Here is a tiny trained network, its code and every weight. The questions are about switching its units off for an input and a target symbol, where a switched-off unit gives its printed mean instead of its output.

import numpy as np


def w(rows, s, z=0):
    codes = np.array(rows[::2]) - 128.0
    scale = np.full(codes.shape[1], s)
    scale[-1] = z or s
    return codes * scale


def norm(h):
    return h / np.sqrt((h * h).mean(-1, keepdims=True) + 1e-5)


def f(y):
    return np.maximum(y, 0)


def softmax(a):
    e = np.exp(a - a.max(-1, keepdims=True))
    return e / e.sum(-1, keepdims=True)


def log_softmax(a):
    a = a - a.max(-1, keepdims=True)
    return a - np.log(np.exp(a).sum(-1, keepdims=True))


def net(x, mask):
    ids = ['αζηθλμξστφ'.index(c) for c in x.split()]
    T = len(ids)
    res = E[ids] + P[:T]
    r = norm(res)
    for j in range(3):
        rows = slice(2 * j, 2 * j + 2)
        q, k, v = (r @ M[0][rows].T for M in (Q, K, V))
        z = softmax(np.where(np.tri(T) > 0, q @ k.T / 2**0.5, -1e9)) @ v
        o = O[0][rows]
        res = res + np.where(mask[j], z, o[:, -1]) @ o[:, :-1]
    y = f(norm(res) @ A[0][:, :-1].T + A[0][:, -1])
    res = res + np.where(mask[3:15], y, B[0][:, -1]) @ B[0][:, :-1]
    return log_softmax(norm(res)[-1] @ U[:, :-1].T + U[:, -1])


Q, K, V, O, A, B = {}, {}, {}, {}, {}, {}
E = w([
[171,123,100,44,150,127,154,134,88,130,51,198],'α',
[130,134,81,116,154,111,2,139,84,179,169,84],'ζ',
[93,83,43,101,129,150,26,166,93,150,64,177],'η',
[152,105,51,199,104,108,111,131,110,166,235,76],'θ',
[126,158,152,160,110,151,241,146,98,157,78,168],'λ',
[157,98,118,84,54,115,59,142,164,145,148,111],'μ',
[123,125,154,148,153,153,108,176,207,99,120,145],'ξ',
[130,158,98,164,68,47,147,149,156,77,67,139],'σ',
[136,159,89,190,128,112,220,130,102,127,208,152],'τ',
[78,93,172,158,150,133,83,37,171,171,160,154],'φ',
],0.0029)
P = w([
[183,197,184,169,173,119,119,111,224,107,110,146],'0',
[101,85,253,109,175,30,180,179,219,81,122,72],'1',
[187,202,156,170,151,138,112,94,182,117,109,149],'2',
[81,118,152,58,127,110,202,151,189,146,130,61],'3',
[193,202,117,150,149,172,113,87,140,115,128,149],'4',
[73,74,163,56,83,179,183,135,49,70,154,44],'5',
],0.0015)
Q[0] = w([
[156,168,88,148,80,75,136,146,95,92,90,119],'head 0',
[140,130,96,116,124,155,154,112,96,150,139,147],'head 0',
[110,107,76,103,135,104,2,144,134,132,126,83],'head 1',
[134,152,120,208,114,104,133,124,140,126,248,53],'head 1',
[105,110,133,112,107,78,185,166,143,107,120,110],'head 2',
[185,133,68,110,84,97,138,177,109,149,115,104],'head 2',
],0.0074)
K[0] = w([
[163,187,125,163,129,93,129,165,189,112,81,160],'head 0',
[134,131,73,114,106,134,151,162,85,102,128,119],'head 0',
[130,95,105,97,126,117,1,135,123,144,146,92],'head 1',
[118,142,127,189,115,100,132,83,133,148,252,88],'head 1',
[121,141,136,127,88,76,184,169,125,60,110,115],'head 2',
[124,104,103,105,110,127,150,145,47,117,129,90],'head 2',
],0.007)
V[0] = w([
[119,155,86,128,74,60,162,171,91,56,96,99],'head 0',
[159,106,150,131,159,162,130,141,134,102,86,124],'head 0',
[163,173,175,164,132,89,151,97,220,158,130,154],'head 1',
[175,156,152,164,154,97,100,132,255,126,88,164],'head 1',
[186,196,56,128,48,107,175,167,133,90,98,125],'head 2',
[125,134,132,130,128,131,127,124,122,132,129,129],'head 2',
],0.0025)
O[0] = w([
[85,173,28,90,99,205,127,54,75,146,163,105,92],'head 0',
[162,145,113,204,158,141,98,70,138,195,217,123,136],'head 0',
[106,136,46,50,120,160,19,129,45,87,81,132,203],'head 1',
[101,144,21,108,68,230,191,83,6,164,214,91,255],'head 1',
[170,29,216,149,200,73,69,152,207,157,115,121,153],'head 2',
[121,138,124,127,124,127,133,147,137,137,131,128,121],'head 2',
],0.0017,0.0016)
A[0] = w([
[141,112,155,83,134,100,169,145,105,137,121,102,108],'neuron 0',
[110,124,128,136,98,119,164,130,97,123,87,138,161],'neuron 1',
[59,100,206,135,145,92,155,162,168,122,97,88,152],'neuron 2',
[166,151,139,152,144,168,105,132,163,98,120,141,3],'neuron 3',
[145,160,149,180,130,151,138,126,135,148,110,147,89],'neuron 4',
[36,79,108,56,107,134,163,145,64,131,141,90,102],'neuron 5',
[129,105,118,139,110,122,135,168,132,125,151,80,149],'neuron 6',
[144,161,119,115,98,176,112,106,88,128,143,103,98],'neuron 7',
[122,101,112,117,113,158,82,117,112,149,121,116,99],'neuron 8',
[144,92,195,91,90,88,106,124,192,122,118,105,177],'neuron 9',
[132,77,105,128,121,110,154,153,68,144,150,76,105],'neuron 10',
[122,83,244,149,163,45,137,137,255,126,113,128,112],'neuron 11',
],0.0047,0.0027)
B[0] = w([
[104,125,109,229,112,139,69,113,163,142,148,143,186],'neuron 0',
[102,96,142,115,123,140,90,119,146,145,152,60,192],'neuron 1',
[245,109,125,140,102,100,143,123,190,153,162,207,251],'neuron 2',
[119,118,93,113,204,182,94,108,176,66,151,96,143],'neuron 3',
[92,79,130,91,115,120,128,157,77,108,123,88,158],'neuron 4',
[113,136,90,84,76,200,69,85,47,191,200,28,236],'neuron 5',
[147,119,146,91,107,161,133,96,124,146,101,167,228],'neuron 6',
[119,105,189,115,156,73,140,133,166,116,101,129,205],'neuron 7',
[106,122,159,175,111,106,195,162,122,123,125,139,204],'neuron 8',
[169,90,153,154,96,106,195,162,181,97,172,171,247],'neuron 9',
[101,112,101,83,102,211,82,97,108,164,128,102,207],'neuron 10',
[173,64,247,91,92,7,213,200,252,34,72,183,241],'neuron 11',
],0.0037,0.0027)
U = w([
[181,64,193,90,71,64,175,175,200,113,154,164,184],'α',
[165,94,71,123,69,207,79,78,118,224,200,84,76],'ζ',
[53,99,194,93,125,170,177,170,41,158,78,43,254],'η',
[24,138,209,156,128,131,112,4,127,128,117,178,106],'θ',
[96,128,115,128,221,212,100,163,187,22,148,103,97],'λ',
[67,101,66,223,119,145,112,207,103,166,61,217,65],'μ',
[141,184,71,173,166,93,229,138,51,90,212,146,108],'ξ',
[126,185,186,151,203,34,41,186,101,181,149,88,150],'σ',
[222,165,109,42,201,144,133,71,82,157,43,187,66],'τ',
[101,179,53,135,74,58,108,88,156,49,51,58,152],'φ',
],0.0041,0.00091)

Each question gives the input, a string of symbols that net reads in full, and the target symbol t.
The units are the heads (2 rows each of Q, K, V and O) and the neurons (one row each of A and B). Each row of codes is followed by its name. A weight is (code - 128) times the scale printed after its matrix; where a second scale follows, it is the last column's (O, A, B and U).
mask holds one flag per unit, heads first, then neurons. A switched-off unit (its flag False) gives its mean, the last column of its rows in O or B, instead of its output. The means were averaged over made-up inputs and are rounded, as every weight is.
A unit's drop is (log p(t) with every unit on - log p(t) with that unit switched off) / (log p(t) with every unit on - log p(t) with every unit switched off).
The circuit of an input: a set's keep is (log p(t) with only the set's units on - log p(t) with every unit switched off) / (log p(t) with every unit on - log p(t) with every unit switched off). Starting from the 12 units with the biggest drops (on a tie, the unit counted first), units are removed one at a time, each time the one whose removal leaves the highest keep (on an exact tie, the one counted first), for as long as the keep stays at least 0.8.
units of the circuit, in order: the units of the circuit, biggest drop first
unit that matters most: the unit with the biggest drop
top k neurons: the k neurons with the biggest drops, biggest first
which heads matter: for each layer, one digit per head in row order, 1 if its drop is at least 0.15 and else 0, layers parted by /
drop of u: that unit's drop, to one decimal
input η λ μ μ, target ζ: units of the circuit, in order -> head 1; neuron 5
input λ τ η τ, target ζ: unit that matters most -> head 0
input φ θ ζ φ, target ζ: units of the circuit, in order -> head 2; neuron 5
input φ λ η ξ θ ζ, target α: which heads matter -> 010
input τ η σ μ σ, target φ: which heads matter -> 000
input ζ ζ ζ τ σ, target φ: which heads matter -> 100
input η α ξ θ η ξ, target ζ: units of the circuit, in order -> neuron 5; neuron 11; head 2
input τ φ η φ, target ζ: which heads matter -> 111
input θ ξ λ α η α, target ζ: units of the circuit, in order -> neuron 5; neuron 0
input ζ η τ η λ τ, target ζ: which heads matter -> 000
input τ σ ξ ξ, target ζ: which heads matter -> 010
input μ φ α ξ ξ μ, target ζ: which heads matter -> 000
input α η θ λ μ η, target ζ: which heads matter -> 010
input μ τ ζ, target σ: unit that matters most -> neuron 11
input α τ λ, target η: top 2 neurons -> neuron 4; neuron 11
input ζ ζ ξ, target λ: which heads matter -> 010
input ξ α θ μ λ η, target α: which heads matter -> 010
input λ σ τ η φ λ, target ζ: which heads matter -> 000
input η α μ η, target ζ: top 2 neurons -> neuron 5; neuron 11
input τ λ σ ζ μ σ, target ζ: unit that matters most -> head 0
input ξ α η, target μ: drop of neuron 5 -> 0.4
input α λ μ α μ η, target α: drop of neuron 9 -> 0.0
